Below are the code and all the weights of a small trained network. Each question names an input and a target symbol and asks about switching units off, where a switched-off unit gives its printed mean instead of its output.

import numpy as np


def w(rows, s, z=0):
    codes = np.array(rows[::2]) - 128.0
    scale = np.full(codes.shape[1], s)
    scale[-1] = z or s
    return codes * scale


def norm(h):
    return h / np.sqrt((h * h).mean(-1, keepdims=True) + 1e-5)


def f(y):
    return y / 2 * (1 + np.tanh(0.7978845608 * (y + 0.044715 * y**3)))


def softmax(a):
    e = np.exp(a - a.max(-1, keepdims=True))
    return e / e.sum(-1, keepdims=True)


def log_softmax(a):
    a = a - a.max(-1, keepdims=True)
    return a - np.log(np.exp(a).sum(-1, keepdims=True))


def net(x, mask):
    ids = ['ΔΠΨΩαβγεζηθλμξτφ'.index(c) for c in x.split()]
    T = len(ids)
    res = E[ids] + P[:T]
    u = 0
    for l in range(3):
        q, k, v = (norm(res) @ M[l].T for M in (Q, K, V))
        z = softmax(np.where(np.tri(T) > 0, q @ k.T / 2**0.5, -1e9)) @ v
        res = res + np.where(mask[u], z, O[l][:, -1]) @ O[l][:, :-1]
        u += 1
        y = f(norm(res) @ A[l][:, :-1].T + A[l][:, -1])
        res = res + np.where(mask[u : u + 8], y, B[l][:, -1]) @ B[l][:, :-1]
        u += 8
    return log_softmax(norm(res)[-1] @ U[:, :-1].T + U[:, -1])


Q, K, V, O, A, B = {}, {}, {}, {}, {}, {}
E = w([
[79,142,113],'Δ',
[185,186,175],'Π',
[105,50,196],'Ψ',
[129,130,100],'Ω',
[97,92,130],'α',
[165,83,102],'β',
[129,142,124],'γ',
[123,137,91],'ε',
[55,101,143],'ζ',
[137,104,138],'η',
[149,88,104],'θ',
[166,71,96],'λ',
[134,161,138],'μ',
[95,6,100],'ξ',
[228,185,177],'τ',
[119,88,128],'φ',
],0.022)
P = w([
[138,86,87],'0',
[140,194,141],'1',
[118,169,218],'2',
[87,237,175],'3',
[139,187,246],'4',
[143,129,112],'5',
[159,197,254],'6',
[94,83,59],'7',
],0.0092)
Q[0] = w([
[160,106,62],'L0H1',
[1,211,156],'L0H1',
],0.0073)
K[0] = w([
[175,254,165],'L0H1',
[139,28,102],'L0H1',
],0.0086)
V[0] = w([
[78,210,135],'L0H1',
[176,232,254],'L0H1',
],0.005)
O[0] = w([
[25,84,106,11],'L0H1',
[1,40,40,9],'L0H1',
],0.0064,0.0012)
A[0] = w([
[27,85,116,121],'L0N1',
[132,16,79,20],'L0N2',
[136,149,118,67],'L0N3',
[128,118,213,198],'L0N4',
[155,125,131,3],'L0N5',
[147,9,153,78],'L0N6',
[105,141,207,239],'L0N7',
[162,65,154,32],'L0N8',
],0.011,0.00067)
B[0] = w([
[209,158,136,236],'L0N1',
[2,209,140,225],'L0N2',
[144,123,132,125],'L0N3',
[122,70,63,254],'L0N4',
[114,126,126,130],'L0N5',
[61,93,216,232],'L0N6',
[115,72,82,253],'L0N7',
[96,71,158,171],'L0N8',
],0.0078,0.0042)
Q[1] = w([
[111,176,179],'L1H1',
[254,66,145],'L1H1',
],0.0077)
K[1] = w([
[86,153,254],'L1H1',
[211,180,220],'L1H1',
],0.004)
V[1] = w([
[169,126,179],'L1H1',
[252,155,57],'L1H1',
],0.003)
O[1] = w([
[2,19,122,225],'L1H1',
[211,158,101,3],'L1H1',
],0.0095,0.00064)
A[1] = w([
[94,122,105,21],'L1N1',
[127,171,247,107],'L1N2',
[74,77,153,2],'L1N3',
[108,95,32,59],'L1N4',
[137,120,146,173],'L1N5',
[56,112,121,157],'L1N6',
[212,63,50,245],'L1N7',
[53,171,184,80],'L1N8',
],0.011,0.0028)
B[1] = w([
[131,106,85,119],'L1N1',
[117,123,86,215],'L1N2',
[159,139,118,224],'L1N3',
[1,130,77,128],'L1N4',
[211,104,208,158],'L1N5',
[147,172,210,252],'L1N6',
[72,171,220,222],'L1N7',
[139,82,131,226],'L1N8',
],0.0077,0.0039)
Q[2] = w([
[150,255,215],'L2H1',
[179,76,245],'L2H1',
],0.0042)
K[2] = w([
[1,71,140],'L2H1',
[154,98,141],'L2H1',
],0.011)
V[2] = w([
[151,163,98],'L2H1',
[60,245,253],'L2H1',
],0.005)
O[2] = w([
[255,68,118,87],'L2H1',
[249,112,115,254],'L2H1',
],0.0074,0.0048)
A[2] = w([
[1,76,225,72],'L2N1',
[148,11,233,148],'L2N2',
[221,148,86,235],'L2N3',
[95,220,207,174],'L2N4',
[150,220,58,100],'L2N5',
[80,11,160,183],'L2N6',
[175,233,193,253],'L2N7',
[97,209,35,173],'L2N8',
],0.0075,0.0025)
B[2] = w([
[185,142,112,248],'L2N1',
[99,143,61,255],'L2N2',
[102,247,76,163],'L2N3',
[99,94,36,196],'L2N4',
[97,57,123,143],'L2N5',
[156,185,115,215],'L2N6',
[3,107,109,225],'L2N7',
[9,63,160,135],'L2N8',
],0.0072,0.0069)
U = w([
[111,103,98,24],'Δ',
[142,158,156,61],'Π',
[104,62,160,163],'Ψ',
[123,125,146,17],'Ω',
[160,72,102,100],'α',
[115,95,182,7],'β',
[127,140,122,36],'γ',
[125,133,109,30],'ε',
[228,98,12,107],'ζ',
[138,59,179,252],'η',
[87,68,176,100],'θ',
[89,74,220,53],'λ',
[82,123,9,161],'μ',
[19,112,172,217],'ξ',
[162,168,198,93],'τ',
[198,7,134,255],'φ',
],0.013,0.0041)

Each question gives the input, a string of symbols that net reads in full, and the target symbol t.
The units are the heads (2 rows each of Q, K, V and O) and the neurons (one row each of A and B). Each row of codes is followed by its name. A weight is (code - 128) times the scale printed after its matrix; where a second scale follows, it is the last column's (O, A, B and U).
mask holds one flag per unit, layer by layer, with each layer's heads first. A switched-off unit (its flag False) gives its mean, the last column of its rows in O or B, instead of its output. The means were averaged over made-up inputs and are rounded, as every weight is.
A unit's drop is (log p(t) with every unit on - log p(t) with that unit switched off) / (log p(t) with every unit on - log p(t) with every unit switched off).
The circuit of an input: a set's keep is (log p(t) with only the set's units on - log p(t) with every unit switched off) / (log p(t) with every unit on - log p(t) with every unit switched off). Starting from the 12 units with the biggest drops (on a tie, the unit counted first), units are removed one at a time, each time the one whose removal leaves the highest keep (on an exact tie, the one counted first), for as long as the keep stays at least 0.8.
circuit, biggest first: the units of the circuit, biggest drop first
unit that matters most: the unit with the biggest drop
k most important neurons: the k neurons with the biggest drops, biggest first
k most important neurons of layer l: the k neurons of layer l with the biggest drops, biggest first
drop when u is switched off: that unit's drop, to one decimal
input β Π Δ ζ ε φ μ η, target ξ: circuit, biggest first : [L0N2]
input φ φ ε λ, target ξ: circuit, biggest first : [L0N2; L0H1]
input ε μ η φ θ ε η, target φ: 2 most important neurons of layer 0 : [L0N2; L0N1]
input Ψ τ μ φ η μ, target ξ: 2 most important neurons of layer 0 : [L0N6; L0N1]
input ζ η ζ η φ Π, target ξ: 4 most important neurons : [L2N7; L2N1; L2N2; L2N6]
input μ Ψ φ γ Π μ, target ξ: 2 most important neurons of layer 0 : [L0N6; L0N8]
input γ ξ ζ, target ζ: 2 most important neurons of layer 2 : [L2N2; L2N7]
input φ Π Ω α μ ζ μ φ, target ξ: 2 most important neurons : [L0N2; L1N6]
input ζ τ ε τ τ Ψ μ, target μ: 2 most important neurons : [L2N3; L0N2]
input φ Ψ φ ζ φ, target φ: 2 most important neurons : [L2N7; L2N1]
input φ ε φ φ ζ ζ, target μ: 4 most important neurons : [L1N7; L0N1; L2N4; L2N1]
input τ ζ τ τ α φ β τ, target ξ: 3 most important neurons of layer 2 : [L2N7; L2N1; L2N6]
input ξ τ φ β, target ξ: 2 most important neurons : [L0N2; L2N2]
input φ ζ η ξ ζ φ φ γ, target ξ: unit that matters most : L2N8
input ε η Ω ζ, target μ: 2 most important neurons of layer 2 : [L2N2; L2N8]
input λ ζ λ η, target μ: 2 most important neurons of layer 1 : [L1N6; L1N2]
input φ ζ φ φ ζ, target ζ: drop when L0N2 is switched off : 0.5
input φ φ η λ φ Ω, target ξ: drop when L2N8 is switched off : 0.3
input β φ μ ζ λ φ ε θ, target ξ: drop when L0N2 is switched off : 0.3
input φ τ φ φ η φ τ ε, target ξ: unit that matters most : L2N8
